In the rows, 128 means zero.
Rows with their classes
[119 138 149 151 130  68 129 133 152 106 136 141 113 115 125 109 123 150
 122 151 154 121 122 149 106  82 108 158 131 102 129 144 109 162 120 142
 114 154 184 147 156 134 140 130 157 122  89] => H
[104 136 171 163 152  36 122 133 173 102 104 132 113  94 131 110 117 176
 129 166 164 122  74 149  81  67  99 179 127  83 141 158 103 181 116 158
 127 164 235 153 137 149 147 130 146 121  59] => X
[117 136 198 179 144  53 106 113 176 109 118 138  76 113 144 118 141 168
 101 142 170 125  58 124  93  94  76 171 126  91 133 174  71 199 130 157
 149 148 185 149 135 124 164 119 185 122  81] => H
[120 153 172 145 152  45 120 101 131  89 100 136 128 106 117  92 129 158
 118 139 151 126 106 177  87  64 116 153 106  81 151 160 125 150 104 135
 134 148 179  96  93 148 136 141 160 111  43] => X
[113 124 160 171 146  60  95 135 164 123 149 135  84  88 128 107 142 168
 107 175 167 116 103 156  74  84  86 163 129  69 148 171 117 173 108 126
 128 160 188 145 151 129 171 120 153 121 105] => H
[115 149 157 159 143  50  85 130 157 103 153 126 115 108 110 112 125 163
 108 153 165 125  98 165  73  69  82 177 102  89 162 171 129 130 120 156
 143 152 184 156 135 124 142 132 151 123  77] => H
[127 139 153 154 151  46 139 105 143  91 109 135 138 141 114 107 127 168
 140 139 124 139 120 152  82  80 132 159 114  64 132 125  93 173 116 155
 136 155 161 164 115 128 160 137 164 127  82] => X
[125 148 175 170 140  40 117 108 168 100 115 145 112 100 113 119 126 174
 118 139 134 142 112 146  50  89 163 176 111  88 150 161 118 160 109 132
 127 154 178 146 143 138 153 108 159 107  86] => X
[105 175 164 161 149  57 146 120 134 129 105 131 129 138 115 134 150 153
 125 168 132 107 109 149  61 103 135 153 117 105 138 122  91 149 128 123
 126 133 217 217 160 129 155 110 165 118  89] => X
[128 139 174 185 141  19 112 121 174  54 110 130 101  83 128  87 120 164
 133 152 132 126  98 167  49  78  87 166 166  86 155 177  96 178 108 158
 117 165 189 155 109 138 135 124 150 120  75] => X
[120 128 128 129 138 105 125 126 125 137 123 130 137 130 126 115 109 147
 123 138 146 135 106 126 108 125 139 129 118 102 130 120 130 130 116 126
 112 148 184 130 150 127 139 125 130 132 106] => X
[126 146 166 143 171  49 134 128 141  99 114 117 193  97 107  99 110 163
 139 154 150 138 114 120  56  67  79 155 119  74 161 141 139 130 108 127
 127 190 198 154 140 141 122 107 126 123  68] => X
[114 141 161 148 156  47 120 128 152  33 131 138 125 104 115 107 121 168
 102 138 131 156 111 148  70  98 130 169 124 124 137 143 122 158 104 140
 128 181 151 158 126 140 139 125 145 124  78] => X
[111 119 178 152 147  57 145 111 150  95 104 117 135 111 122 125 116 166
 155 168 118 138 103 152  57  86 124 172 133  89 141 124 104 160 104 146
 122 145 193 141 121 138 171 108 170 122  93] => X
[109 137 136 147 137  64 122 123 155  76 112 199 136 112 132 120 140 149
 129 150 122  75 115 155  74 116 105 146 118 134 146 150 117 152 106 141
 133 135 153 146 109 133 139 119 138 128  85] => X
[106 146 168 165 147  61 124 114 148 112 111 137 131  72 108 103 171 164
 137 167 143 133 103 130  72  68  93 135  83  87 132 146 120 161 113 144
 126 156 192 140 139 142 146 124 149 122  76] => X
[105 141 166 153 170  13 124 123 163  89  99 128 125 101 116  79 110 178
 129 167 128 141 106 148  20  69 107 175 120  45 146 107 114 157 114 157
 127 176 190 156 126 134 141 120 157 126  64] => X
[113 132 150 117 150 100 129 126 133 133 114 134 156 109 125 118 117 151
 127 163 131 124 128 123  65 103 147 122 140 103 138 117 145 111 134 119
 126 143 186 129 130 123 112 125 133 134 107] => X
[127 118 149 193 139  72 133 121 116 105 133 122 108 127 120 130 115 153
 124 160 139 128  91 139 116  78  98 166 118 103 126 145 113 141 113 129
 112 148 189 161 132 134 147 112 149 123 108] => X
